Here is a tiny trained network, its code and every weight. The questions are about switching its units off for an input and a class, where a switched-off unit gives its printed mean instead of its output.

import numpy as np


def w(rows, s, z=0):
    codes = np.array(rows[::2]) - 128.0
    scale = np.full(codes.shape[1], s)
    scale[-1] = z or s
    return codes * scale


def f(y):
    return y / 2 * (1 + np.tanh(0.7978845608 * (y + 0.044715 * y**3)))


def log_softmax(a):
    a = a - a.max(-1, keepdims=True)
    return a - np.log(np.exp(a).sum(-1, keepdims=True))


def net(x, mask):
    res = np.array(x, float).reshape(1, 6) / 4 @ E
    y = f(res @ A[0][:, :-1].T + A[0][:, -1])
    res = res + np.where(mask, y, B[0][:, -1]) @ B[0][:, :-1]
    return log_softmax(res[-1] @ U[:, :-1].T + U[:, -1])


A, B = {}, {}
E = w([
[100,149,110,91,1,72],'x0',
[123,104,109,43,119,237],'x1',
[99,103,59,114,178,90],'x2',
[38,224,162,111,161,131],'x3',
[128,129,129,129,131,129],'x4',
[182,135,152,52,168,80],'x5',
],0.0084)
A[0] = w([
[97,132,49,191,112,155,178],'n0',
[153,131,217,125,63,130,187],'n1',
[111,103,74,75,148,187,153],'n2',
[163,51,98,115,93,110,126],'n3',
[181,107,134,108,143,147,95],'n4',
[197,147,163,87,158,95,134],'n5',
[50,167,204,85,126,97,168],'n6',
[106,137,127,106,60,127,91],'n7',
[129,96,161,177,200,148,145],'n8',
[11,214,96,104,150,133,131],'n9',
[86,126,76,79,82,91,136],'n10',
[98,115,144,187,99,159,105],'n11',
[147,115,184,161,164,168,80],'n12',
[91,140,102,123,63,100,208],'n13',
[127,93,184,118,200,154,114],'n14',
[163,95,131,71,218,121,210],'n15',
[148,138,175,192,127,63,122],'n16',
[132,141,165,151,207,155,167],'n17',
[162,135,161,212,142,44,94],'n18',
[151,99,96,140,70,127,232],'n19',
[155,163,125,144,179,148,126],'n20',
[120,100,127,97,125,170,78],'n21',
[151,100,163,79,157,104,76],'n22',
[122,172,116,107,51,100,152],'n23',
[114,139,83,116,118,95,240],'n24',
[192,62,167,148,78,104,157],'n25',
[116,183,155,154,159,119,186],'n26',
[82,79,138,186,73,199,126],'n27',
[134,130,149,79,106,189,102],'n28',
[81,153,167,106,170,140,107],'n29',
[176,116,189,10,130,54,102],'n30',
[146,134,145,167,149,64,73],'n31',
[163,137,157,98,150,225,112],'n32',
[135,115,113,67,128,181,81],'n33',
[152,142,199,141,80,150,138],'n34',
[120,116,148,100,158,154,106],'n35',
[101,144,187,146,97,179,160],'n36',
[31,153,145,65,115,111,189],'n37',
[88,102,28,116,167,93,162],'n38',
[177,64,53,189,128,104,253],'n39',
[196,171,164,107,144,106,145],'n40',
[126,96,181,60,75,84,126],'n41',
[148,123,197,196,138,78,137],'n42',
[182,69,156,110,126,136,134],'n43',
[87,105,127,184,100,160,122],'n44',
[206,174,209,158,91,168,117],'n45',
[188,147,177,70,169,103,115],'n46',
[95,106,95,69,41,34,162],'n47',
],0.011,0.0043)
B[0] = w([
[109,142,232,135,195,104,188],'n0',
[158,116,135,91,185,147,187],'n1',
[110,117,165,102,85,115,202],'n2',
[152,186,165,171,85,120,196],'n3',
[86,180,117,146,114,168,162],'n4',
[96,124,179,158,127,105,189],'n5',
[154,177,168,152,72,162,197],'n6',
[92,86,91,153,144,182,158],'n7',
[141,57,132,137,146,191,203],'n8',
[162,184,148,136,99,133,213],'n9',
[146,70,113,135,167,153,175],'n10',
[88,133,167,123,165,2,156],'n11',
[146,87,95,148,156,140,167],'n12',
[131,100,145,135,164,183,192],'n13',
[133,125,122,168,126,182,192],'n14',
[135,109,162,125,155,155,243],'n15',
[67,103,103,106,107,174,189],'n16',
[150,96,142,126,109,178,207],'n17',
[69,107,69,61,75,144,204],'n18',
[138,118,161,109,120,140,198],'n19',
[158,72,155,167,136,136,164],'n20',
[92,145,53,134,59,120,147],'n21',
[92,147,141,168,131,103,155],'n22',
[143,85,112,142,164,180,185],'n23',
[147,80,167,74,166,213,176],'n24',
[146,170,150,140,100,153,205],'n25',
[167,144,132,79,108,164,178],'n26',
[91,158,190,153,127,85,193],'n27',
[70,122,109,94,88,126,163],'n28',
[182,127,115,157,54,98,164],'n29',
[71,117,190,196,144,85,210],'n30',
[49,66,87,125,65,144,163],'n31',
[102,100,110,100,127,149,199],'n32',
[35,114,98,133,110,129,167],'n33',
[152,149,107,82,181,140,164],'n34',
[104,127,112,124,100,165,149],'n35',
[137,140,137,103,133,126,173],'n36',
[174,114,161,135,103,136,196],'n37',
[139,218,136,44,154,77,191],'n38',
[172,155,172,93,96,145,255],'n39',
[108,133,155,133,168,110,177],'n40',
[111,109,139,173,169,157,169],'n41',
[98,98,120,84,75,183,191],'n42',
[178,122,126,117,72,91,185],'n43',
[123,96,189,170,179,66,164],'n44',
[136,209,110,45,211,101,182],'n45',
[103,144,177,152,122,88,191],'n46',
[134,117,119,152,171,194,221],'n47',
],0.0068,0.0088)
U = w([
[17,97,243,189,177,84,70],'0',
[9,94,94,70,59,175,84],'1',
[127,107,182,113,139,160,254],'2',
[142,84,134,155,194,204,85],'3',
[206,162,162,146,39,162,98],'4',
[128,139,150,16,217,131,224],'5',
[173,138,82,112,170,81,109],'6',
[114,134,35,154,131,25,30],'7',
],0.011,0.0043)

Each question gives the input, the list of numbers given to net, and the class t.
The units are the neurons (one row each of A and B). Each row of codes is followed by its name. A weight is (code - 128) times the scale printed after its matrix; where a second scale follows, it is the last column's (A, B and U).
mask holds one flag per neuron, in row order. A switched-off neuron (its flag False) gives its mean, the last column of its row in B, instead of its output. The means were averaged over made-up inputs and are rounded, as every weight is.
A unit's drop is (log p(t) with every unit on - log p(t) with that unit switched off) / (log p(t) with every unit on - log p(t) with every unit switched off).
The circuit of an input: a set's keep is (log p(t) with only the set's units on - log p(t) with every unit switched off) / (log p(t) with every unit on - log p(t) with every unit switched off). Starting from the 12 units with the biggest drops (on a tie, the unit counted first), units are removed one at a time, each time the one whose removal leaves the highest keep (on an exact tie, the one counted first), for as long as the keep stays at least 0.8.
circuit, biggest first: the units of the circuit, biggest drop first
k most important neurons: the k neurons with the biggest drops, biggest first
drop of u: that unit's drop, to one decimal
input [4,-7,-4,8,7,5], class 4: circuit, biggest first -> [n6]
input [1,8,-3,4,-8,6], class 1: circuit, biggest first -> [n28; n33]
input [-5,3,-8,0,2,-2], class 5: circuit, biggest first -> [n45; n34]
input [5,2,1,8,5,3], class 4: circuit, biggest first -> [n6; n9]
input [2,-7,6,-6,4,8], class 0: 2 most important neurons -> [n30; n5]
input [4,-6,-3,-2,5,2], class 1: circuit, biggest first -> [n18; n16]
input [-5,7,-3,-3,1,7], class 0: circuit, biggest first -> [n30; n46; n5]
input [1,4,3,-5,0,-5], class 0: circuit, biggest first -> [n0; n27]
input [-6,-2,-3,8,2,6], class 4: circuit, biggest first -> [n29; n6]
input [-4,3,-5,-6,-4,2], class 4: circuit, biggest first -> [n43; n25]
input [-7,4,8,-7,-7,-7], class 5: 2 most important neurons -> [n38; n39]
input [3,-5,4,8,0,-2], class 4: circuit, biggest first -> [n9; n6]
input [0,-6,8,5,6,1], class 5: 2 most important neurons -> [n38; n24]
input [4,1,8,-8,2,-5], class 4: circuit, biggest first -> [n3]
input [-7,2,-2,-8,6,2], class 4: 4 most important neurons -> [n43; n39; n3; n25]
input [6,4,6,-7,6,0], class 4: 2 most important neurons -> [n3; n39]
input [1,1,8,-7,-7,-7], class 5: 4 most important neurons -> [n38; n39; n30; n0]
input [8,7,7,0,5,2], class 3: 2 most important neurons -> [n47; n10]
input [6,7,-7,-7,-4,0], class 1: 2 most important neurons -> [n28; n33]
input [-8,-7,-5,0,2,3], class 3: circuit, biggest first -> [n8]
input [-4,8,4,3,4,6], class 1: drop of n33 -> 0.1
input [-1,-8,8,-4,8,2], class 1: drop of n18 -> 0.2
input [-7,1,-3,2,0,4], class 3: drop of n12 -> 0.1
